Below are the code and all the weights of a small trained network. Each question names an input and a target symbol and asks about switching units off, where a switched-off unit gives its printed mean instead of its output.

import numpy as np


def w(rows, s, z=0):
    codes = np.array(rows[::2]) - 128.0
    scale = np.full(codes.shape[1], s)
    scale[-1] = z or s
    return codes * scale


def f(y):
    return y / 2 * (1 + np.tanh(0.7978845608 * (y + 0.044715 * y**3)))


def softmax(a):
    e = np.exp(a - a.max(-1, keepdims=True))
    return e / e.sum(-1, keepdims=True)


def log_softmax(a):
    a = a - a.max(-1, keepdims=True)
    return a - np.log(np.exp(a).sum(-1, keepdims=True))


def net(x, mask):
    ids = ['εζηθλμπσψ'.index(c) for c in x.split()]
    T = len(ids)
    res = E[ids] + P[:T]
    u = 0
    for l in range(3):
        q, k, v = (res @ M[l].T for M in (Q, K, V))
        z = softmax(np.where(np.tri(T) > 0, q @ k.T / 4**0.5, -1e9)) @ v
        res = res + np.where(mask[u], z, O[l][:, -1]) @ O[l][:, :-1]
        u += 1
        y = f(res @ A[l][:, :-1].T + A[l][:, -1])
        res = res + np.where(mask[u : u + 4], y, B[l][:, -1]) @ B[l][:, :-1]
        u += 4
    return log_softmax(res[-1] @ U[:, :-1].T + U[:, -1])


Q, K, V, O, A, B = {}, {}, {}, {}, {}, {}
E = w([
[119,167,184,156,73,77,202,140],'ε',
[157,99,174,120,35,52,102,127],'ζ',
[71,80,121,134,101,44,151,116],'η',
[170,93,171,120,149,96,187,145],'θ',
[66,125,54,98,137,252,129,147],'λ',
[122,161,206,104,126,139,125,135],'μ',
[46,176,159,176,159,92,210,132],'π',
[80,121,116,106,237,111,177,120],'σ',
[150,143,170,92,149,99,195,150],'ψ',
],0.018)
P = w([
[174,218,129,214,254,11,20,210],'0',
[156,207,74,171,143,121,70,175],'1',
[158,145,102,173,161,166,68,132],'2',
[117,131,122,139,163,132,87,124],'3',
[104,114,131,123,163,139,93,116],'4',
[86,99,125,111,140,156,102,117],'5',
[83,83,124,108,134,172,109,102],'6',
[58,77,148,82,135,169,113,122],'7',
[38,88,140,66,117,175,122,116],'8',
],0.0079)
Q[0] = w([
[169,142,89,106,40,154,140,91],'0.h1',
[67,175,157,251,79,156,201,180],'0.h1',
[129,188,123,164,155,144,114,82],'0.h1',
[132,135,130,114,135,138,197,119],'0.h1',
],0.016)
K[0] = w([
[173,136,80,150,115,117,111,175],'0.h1',
[107,199,125,252,116,141,167,98],'0.h1',
[105,169,139,133,156,101,80,128],'0.h1',
[125,168,129,121,135,141,173,153],'0.h1',
],0.018)
V[0] = w([
[79,90,216,121,132,82,130,18],'0.h1',
[36,60,148,114,128,127,131,254],'0.h1',
[41,82,177,182,96,220,84,148],'0.h1',
[129,94,88,149,86,142,153,219],'0.h1',
],0.0072)
O[0] = w([
[61,196,189,209,18,108,185,116,254],'0.h1',
[220,133,152,226,90,251,90,21,249],'0.h1',
[145,215,19,109,75,92,154,8,67],'0.h1',
[184,90,164,144,215,80,135,22,111],'0.h1',
],0.0034,0.004)
A[0] = w([
[140,117,2,239,95,150,52,152,255],'0.n1',
[35,136,64,145,230,200,181,155,79],'0.n2',
[198,124,14,7,156,153,80,25,69],'0.n3',
[93,124,189,170,82,177,3,146,132],'0.n4',
],0.0074,0.003)
B[0] = w([
[86,121,182,112,196,2,158,127,196],'0.n1',
[231,154,151,53,113,73,99,56,253],'0.n2',
[110,152,226,190,129,128,162,245,114],'0.n3',
[160,179,104,72,174,44,220,129,217],'0.n4',
],0.0071,0.0031)
Q[1] = w([
[133,120,70,113,76,170,134,124],'1.h1',
[111,85,224,112,123,165,153,74],'1.h1',
[149,149,33,148,110,116,95,162],'1.h1',
[171,110,161,65,102,105,245,86],'1.h1',
],0.011)
K[1] = w([
[132,165,104,103,163,175,178,158],'1.h1',
[100,79,189,2,22,178,218,13],'1.h1',
[144,221,47,185,213,122,70,242],'1.h1',
[30,46,223,42,91,192,199,23],'1.h1',
],0.0064)
V[1] = w([
[163,169,160,117,199,144,197,109],'1.h1',
[2,82,10,119,175,105,152,188],'1.h1',
[153,103,103,80,85,136,86,93],'1.h1',
[80,109,131,154,178,213,133,117],'1.h1',
],0.0075)
O[1] = w([
[122,114,148,181,165,102,52,130,131],'1.h1',
[139,95,255,112,106,209,87,12,136],'1.h1',
[161,129,80,103,146,94,215,118,77],'1.h1',
[155,161,217,159,156,86,105,93,2],'1.h1',
],0.008,0.0055)
A[1] = w([
[1,211,60,188,233,203,127,52,13],'1.n1',
[154,124,188,136,99,155,112,77,181],'1.n2',
[73,93,74,152,142,93,92,154,96],'1.n3',
[38,146,131,197,201,76,167,102,251],'1.n4',
],0.0082,0.003)
B[1] = w([
[255,95,136,106,128,134,86,85,136],'1.n1',
[76,148,153,107,59,107,53,183,171],'1.n2',
[102,91,114,130,138,125,77,124,177],'1.n3',
[91,135,70,63,34,162,78,200,254],'1.n4',
],0.0099,0.0062)
Q[2] = w([
[200,169,126,136,184,176,134,140],'2.h1',
[130,87,136,44,101,132,105,133],'2.h1',
[68,118,86,151,162,252,96,126],'2.h1',
[69,101,104,105,161,98,107,94],'2.h1',
],0.021)
K[2] = w([
[132,132,92,154,177,81,52,168],'2.h1',
[159,134,93,157,112,146,137,48],'2.h1',
[146,139,250,159,109,98,45,108],'2.h1',
[105,87,191,86,138,157,145,74],'2.h1',
],0.019)
V[2] = w([
[55,8,158,52,172,77,132,114],'2.h1',
[64,94,142,231,93,167,155,182],'2.h1',
[72,214,69,143,86,85,69,55],'2.h1',
[22,181,139,60,206,200,150,138],'2.h1',
],0.014)
O[2] = w([
[155,117,127,114,241,233,112,254,246],'2.h1',
[38,173,98,70,94,207,134,30,127],'2.h1',
[184,51,102,195,120,189,193,74,227],'2.h1',
[107,115,102,206,233,158,4,118,124],'2.h1',
],0.011,0.013)
A[2] = w([
[145,63,103,134,209,98,64,29,63],'2.n1',
[171,93,82,5,141,143,41,133,150],'2.n2',
[85,143,114,36,138,130,141,50,5],'2.n3',
[50,154,107,146,222,94,97,13,171],'2.n4',
],0.012,0.0024)
B[2] = w([
[174,184,32,106,142,104,204,135,180],'2.n1',
[176,170,202,143,118,92,138,66,255],'2.n2',
[177,213,163,188,142,150,198,152,165],'2.n3',
[54,3,139,81,154,123,154,144,158],'2.n4',
],0.012,0.018)
U = w([
[102,152,97,214,122,133,179,101,4],'ε',
[163,139,93,79,55,165,158,183,62],'ζ',
[178,108,114,137,112,224,115,93,201],'η',
[133,208,128,147,79,126,108,117,142],'θ',
[169,149,88,177,149,108,142,85,106],'λ',
[104,114,51,142,135,124,129,98,205],'μ',
[161,108,90,202,64,114,123,61,95],'π',
[121,93,127,253,88,139,111,188,50],'σ',
[102,114,159,133,133,87,117,84,222],'ψ',
],0.0055,0.0037)

Each question gives the input, a string of symbols that net reads in full, and the target symbol t.
The units are the heads (4 rows each of Q, K, V and O) and the neurons (one row each of A and B). Each row of codes is followed by its name. A weight is (code - 128) times the scale printed after its matrix; where a second scale follows, it is the last column's (O, A, B and U).
mask holds one flag per unit, layer by layer, with each layer's heads first. A switched-off unit (its flag False) gives its mean, the last column of its rows in O or B, instead of its output. The means were averaged over made-up inputs and are rounded, as every weight is.
A unit's drop is (log p(t) with every unit on - log p(t) with that unit switched off) / (log p(t) with every unit on - log p(t) with every unit switched off).
The circuit of an input: a set's keep is (log p(t) with only the set's units on - log p(t) with every unit switched off) / (log p(t) with every unit on - log p(t) with every unit switched off). Starting from the 12 units with the biggest drops (on a tie, the unit counted first), units are removed one at a time, each time the one whose removal leaves the highest keep (on an exact tie, the one counted first), for as long as the keep stays at least 0.8.
circuit, biggest first: the units of the circuit, biggest drop first
top k neurons: the k neurons with the biggest drops, biggest first
top k neurons in layer l: the k neurons of layer l with the biggest drops, biggest first
input μ η η η π ζ μ σ ζ, target μ: top 3 neurons : 0.n2, 0.n4, 2.n4
input η σ ζ μ η π μ ζ, target μ: circuit, biggest first : 2.h1, 2.n4, 2.n1
input μ ζ ψ η ζ σ σ η, target ζ: top 3 neurons : 0.n2, 1.n4, 0.n4
input ε η μ, target ε: circuit, biggest first : 2.n3, 2.h1, 1.n4, 1.h1
input λ θ θ ψ η, target η: top neuron : 0.n2
input σ ε π, target π: top 2 neurons in layer 1 : 1.n1, 1.n4
input η θ ψ η σ η μ π η, target μ: top 3 neurons : 1.n4, 0.n2, 2.n1
input λ λ π η μ η, target μ: circuit, biggest first : 2.h1, 0.n2, 2.n1, 2.n4
input σ η θ η η λ, target λ: top 4 neurons : 1.n4, 0.n2, 0.n1, 2.n1
input ζ η ε η, target ε: circuit, biggest first : 2.n3, 2.h1, 0.n2
input ε σ η ε π η, target ε: circuit, biggest first : 2.n3, 0.n2, 2.h1, 1.n4
input ζ σ λ ζ, target σ: circuit, biggest first : 0.n1, 2.h1, 0.n2
input μ η μ ψ η η σ ψ ψ, target σ: circuit, biggest first : 2.h1, 0.n2
input ζ η η μ ζ, target η: circuit, biggest first : 1.n4, 2.h1, 0.n1, 0.n2
input λ σ λ θ ζ λ η σ ζ, target λ: top 2 neurons in layer 0 : 0.n3, 0.n1
input μ η ζ σ ψ ε μ λ η, target ζ: top 2 neurons in layer 0 : 0.n3, 0.n2
input θ π μ θ η σ η θ, target σ: circuit, biggest first : 2.h1, 0.n2
input ζ ψ η ε η ζ ψ η π, target π: top 3 neurons : 1.n4, 1.n1, 0.n4
input μ ζ θ, target μ: top 3 neurons in layer 1 : 1.n2, 1.n4, 1.n1
input η ζ σ θ ζ σ θ σ, target λ: circuit, biggest first : 0.n2, 2.h1, 2.n1
input ζ ψ ψ, target ζ: top 3 neurons : 0.n1, 1.n4, 1.n2
input η ψ η μ, target ψ: circuit, biggest first : 2.h1, 0.n2, 2.n4
input η θ π η λ η, target λ: circuit, biggest first : 2.h1, 2.n1
input σ η η σ σ ψ ψ, target σ: top 2 neurons in layer 0 : 0.n2, 0.n3
input π ε θ, target π: top 2 neurons in layer 0 : 0.n2, 0.n1
input ψ η θ, target ψ: top neuron in layer 0 : 0.n1
input π σ ψ, target π: top 2 neurons in layer 1 : 1.n1, 1.n4
input σ ζ σ, target λ: top neuron in layer 0 : 0.n2
input ζ θ η μ η ζ, target θ: top 2 neurons : 1.n4, 0.n1
